Here is a tiny trained network, its code and every weight. The questions are about switching its units off for an input and a target symbol, where a switched-off unit gives its printed mean instead of its output.

import numpy as np


def w(rows, s, z=0):
    codes = np.array(rows[::2]) - 128.0
    scale = np.full(codes.shape[1], s)
    scale[-1] = z or s
    return codes * scale


def softmax(a):
    e = np.exp(a - a.max(-1, keepdims=True))
    return e / e.sum(-1, keepdims=True)


def log_softmax(a):
    a = a - a.max(-1, keepdims=True)
    return a - np.log(np.exp(a).sum(-1, keepdims=True))


def net(x, mask):
    ids = ['Λβγδεξτ'.index(c) for c in x.split()]
    T = len(ids)
    res = E[ids] + P[:T]
    u = 0
    for l in range(3):
        r = res
        for j in range(3):
            rows = slice(2 * j, 2 * j + 2)
            q, k, v = (r @ M[l][rows].T for M in (Q, K, V))
            z = softmax(np.where(np.tri(T) > 0, q @ k.T / 2**0.5, -1e9)) @ v
            o = O[l][rows]
            res = res + np.where(mask[u + j], z, o[:, -1]) @ o[:, :-1]
        u += 3
    return log_softmax(res[-1] @ U[:, :-1].T + U[:, -1])


Q, K, V, O = {}, {}, {}, {}
E = w([
[195,154,149,168,110,98,106,106,139,49],'Λ',
[149,138,130,195,119,221,142,143,85,92],'β',
[136,195,214,242,87,98,122,157,212,223],'γ',
[60,121,103,178,146,113,2,198,132,108],'δ',
[50,26,143,214,135,102,203,203,216,128],'ε',
[131,124,129,196,86,167,109,76,120,80],'ξ',
[201,61,100,103,164,197,14,204,213,146],'τ',
],0.015)
P = w([
[251,68,26,255,82,116,145,152,101,146],'0',
[163,119,81,133,101,110,163,143,123,138],'1',
[155,120,89,119,123,114,161,125,136,134],'2',
[144,126,108,125,128,125,150,124,136,135],'3',
[140,130,121,131,134,125,139,119,141,119],'4',
[137,128,142,130,142,130,147,117,149,129],'5',
[128,128,162,131,146,143,141,116,151,123],'6',
[120,133,170,130,163,140,140,100,160,116],'7',
[116,149,186,131,175,147,141,101,170,116],'8',
[117,139,202,125,184,156,147,90,180,97],'9',
[101,157,231,126,186,131,150,94,170,89],'10',
[84,180,207,100,196,139,163,113,177,101],'11',
],0.0098)
Q[0] = w([
[104,113,138,20,156,108,120,95,128,212],'0.h1',
[79,113,100,50,121,100,147,120,74,143],'0.h1',
[171,107,72,190,94,166,45,186,243,116],'0.h2',
[177,180,187,236,69,177,127,110,147,107],'0.h2',
[94,95,70,178,138,126,11,202,216,137],'0.h3',
[140,127,151,220,58,147,134,127,152,77],'0.h3',
],0.012)
K[0] = w([
[110,122,92,143,91,69,212,134,88,89],'0.h1',
[65,164,118,189,84,69,192,120,111,146],'0.h1',
[56,122,162,100,245,84,118,174,247,84],'0.h2',
[200,189,194,169,153,166,174,237,73,180],'0.h2',
[73,155,224,146,198,152,126,110,129,77],'0.h3',
[149,99,190,147,109,156,178,35,147,173],'0.h3',
],0.012)
V[0] = w([
[110,99,83,116,95,36,221,195,91,107],'0.h1',
[145,94,167,158,120,181,230,88,215,53],'0.h1',
[99,96,111,106,97,122,75,45,194,83],'0.h2',
[165,209,116,70,196,60,144,250,123,46],'0.h2',
[183,155,117,50,82,207,255,78,219,161],'0.h3',
[37,153,160,107,189,150,81,125,79,168],'0.h3',
],0.0063)
O[0] = w([
[166,47,106,186,91,172,146,64,203,137,1],'0.h1',
[200,90,55,143,59,102,175,175,41,185,122],'0.h1',
[107,84,105,161,103,33,82,223,108,167,78],'0.h2',
[160,137,249,196,166,138,130,110,59,137,71],'0.h2',
[159,211,131,161,231,89,130,93,100,179,80],'0.h3',
[157,136,161,155,131,144,137,254,111,131,37],'0.h3',
],0.0071,0.0058)
Q[1] = w([
[116,168,135,166,52,177,166,76,87,50],'1.h1',
[57,137,83,123,106,99,81,158,91,133],'1.h1',
[70,122,106,174,103,32,69,165,172,222],'1.h2',
[187,73,171,124,121,176,151,183,167,98],'1.h2',
[9,116,130,173,124,88,169,106,113,68],'1.h3',
[179,171,81,167,137,170,122,106,70,46],'1.h3',
],0.014)
K[1] = w([
[173,92,94,215,113,149,103,110,172,120],'1.h1',
[119,104,191,111,109,149,128,153,168,116],'1.h1',
[65,160,206,110,190,134,134,69,164,93],'1.h2',
[89,106,169,143,117,106,110,179,66,66],'1.h2',
[44,140,88,170,94,75,129,95,118,77],'1.h3',
[191,84,5,186,119,186,125,136,127,111],'1.h3',
],0.016)
V[1] = w([
[14,170,100,185,129,64,124,69,56,54],'1.h1',
[236,79,118,54,148,129,60,134,171,86],'1.h1',
[130,122,89,74,83,2,94,176,141,116],'1.h2',
[98,160,59,108,76,179,111,174,61,171],'1.h2',
[177,136,142,116,159,96,179,46,91,103],'1.h3',
[103,89,85,128,104,83,113,107,196,144],'1.h3',
],0.0079)
O[1] = w([
[62,159,127,255,138,160,94,98,173,108,95],'1.h1',
[228,91,177,98,195,116,181,221,95,141,200],'1.h1',
[140,105,103,120,122,80,122,206,189,67,120],'1.h2',
[72,157,75,143,91,92,207,200,116,185,142],'1.h2',
[134,75,171,119,99,151,189,152,146,46,19],'1.h3',
[60,190,103,116,136,46,155,112,77,110,255],'1.h3',
],0.0089,0.0075)
Q[2] = w([
[221,134,125,53,149,150,161,117,107,103],'2.h1',
[143,148,56,93,146,153,11,151,94,70],'2.h1',
[150,121,130,165,69,92,87,228,87,139],'2.h2',
[93,89,86,141,203,112,65,189,214,253],'2.h2',
[127,202,83,132,99,144,134,138,80,72],'2.h3',
[99,122,135,107,93,145,52,134,137,175],'2.h3',
],0.013)
K[2] = w([
[208,82,98,127,103,113,116,89,66,141],'2.h1',
[163,104,63,119,98,124,45,242,118,82],'2.h1',
[68,97,185,19,121,154,131,92,61,123],'2.h2',
[74,129,187,74,122,141,7,181,184,93],'2.h2',
[148,125,55,146,83,166,111,133,87,49],'2.h3',
[95,183,208,68,128,137,84,125,153,127],'2.h3',
],0.012)
V[2] = w([
[113,144,154,146,145,135,138,133,61,151],'2.h1',
[105,101,140,126,177,137,99,72,79,133],'2.h1',
[110,123,88,145,102,244,158,148,44,147],'2.h2',
[149,73,163,143,88,152,138,129,165,110],'2.h2',
[147,87,160,146,127,59,160,112,178,169],'2.h3',
[91,125,127,95,158,154,189,126,196,163],'2.h3',
],0.011)
O[2] = w([
[135,87,80,129,100,84,159,126,142,66,110],'2.h1',
[124,149,116,91,126,82,93,254,166,132,47],'2.h1',
[41,50,134,104,175,131,36,131,144,209,170],'2.h2',
[95,121,160,202,218,163,60,93,100,126,1],'2.h2',
[70,191,143,200,135,125,80,202,2,96,147],'2.h3',
[75,122,97,78,87,125,123,133,60,144,52],'2.h3',
],0.0069,0.0063)
U = w([
[132,112,67,56,44,217,107,34,155,7,95],'Λ',
[107,65,115,127,120,174,90,59,136,130,178],'β',
[103,156,45,107,76,185,22,81,65,46,43],'γ',
[158,79,129,104,83,124,142,125,103,105,102],'δ',
[170,241,126,198,93,160,123,53,162,251,88],'ε',
[36,43,44,186,55,112,180,202,200,2,252],'ξ',
[146,78,119,180,123,193,110,83,131,24,95],'τ',
],0.0042)

Each question gives the input, a string of symbols that net reads in full, and the target symbol t.
The units are the heads (2 rows each of Q, K, V and O). Each row of codes is followed by its name. A weight is (code - 128) times the scale printed after its matrix; where a second scale follows, it is the last column's (O and U).
mask holds one flag per head, layer by layer. A switched-off head (its flag False) gives its mean, the last column of its rows in O, instead of its output. The means were averaged over made-up inputs and are rounded, as every weight is.
A unit's drop is (log p(t) with every unit on - log p(t) with that unit switched off) / (log p(t) with every unit on - log p(t) with every unit switched off).
The circuit of an input: a set's keep is (log p(t) with only the set's units on - log p(t) with every unit switched off) / (log p(t) with every unit on - log p(t) with every unit switched off). Starting from all 9 units, units are removed one at a time, each time the one whose removal leaves the highest keep (on an exact tie, the one counted first), for as long as the keep stays at least 0.8.
units of the circuit, in order: the units of the circuit, biggest drop first
most important unit: the unit with the biggest drop
heads that matter: for each layer, one digit per head in row order, 1 if its drop is at least 0.15 and else 0, layers parted by /
drop of u: that unit's drop, to one decimal
input β ξ β δ β β ε ξ δ, target ε: heads that matter => 110 / 111 / 001
input δ τ δ ξ β δ τ, target ξ: heads that matter => 001 / 110 / 000
input β β β ξ ε β δ, target ξ: units of the circuit, in order => 0.h1, 1.h2, 0.h3
input τ γ β β δ Λ, target δ: heads that matter => 000 / 100 / 000
input δ δ γ δ β β δ β, target ε: heads that matter => 001 / 001 / 000
input ε Λ β γ ε Λ τ δ, target ξ: units of the circuit, in order => 0.h3, 1.h2
input ε β ξ, target γ: heads that matter => 100 / 001 / 001
input ε δ ξ γ β β ξ β, target γ: heads that matter => 100 / 000 / 001
input β β δ δ ε τ δ, target Λ: most important unit => 1.h2
input γ β τ, target δ: heads that matter => 100 / 100 / 000
input ξ ε τ δ ξ ε δ τ γ ξ δ, target δ: heads that matter => 001 / 100 / 000
input δ ξ β Λ, target ε: units of the circuit, in order => 0.h3, 1.h3
input ξ τ ξ δ γ ξ ξ β β δ γ Λ, target ξ: heads that matter => 010 / 010 / 000
input δ β γ ξ ξ β ξ β τ τ ε β, target ε: units of the circuit, in order => 1.h3, 0.h3
input Λ δ β τ δ ξ δ δ β, target τ: most important unit => 0.h1
input ξ δ ξ, target ξ: heads that matter => 110 / 011 / 000
input ξ ξ γ Λ ξ δ τ β Λ, target ξ: heads that matter => 010 / 111 / 000
input δ β Λ γ δ δ ε ε δ, target Λ: heads that matter => 000 / 010 / 011
input δ Λ ξ β δ, target τ: drop of 1.h2 => 1.0
input β δ τ γ β β β ε γ τ β Λ, target β: drop of 0.h1 => 0.2
input δ ξ Λ δ τ Λ, target ε: drop of 1.h3 => 0.5
input ε β τ β γ τ, target ε: most important unit => 1.h2
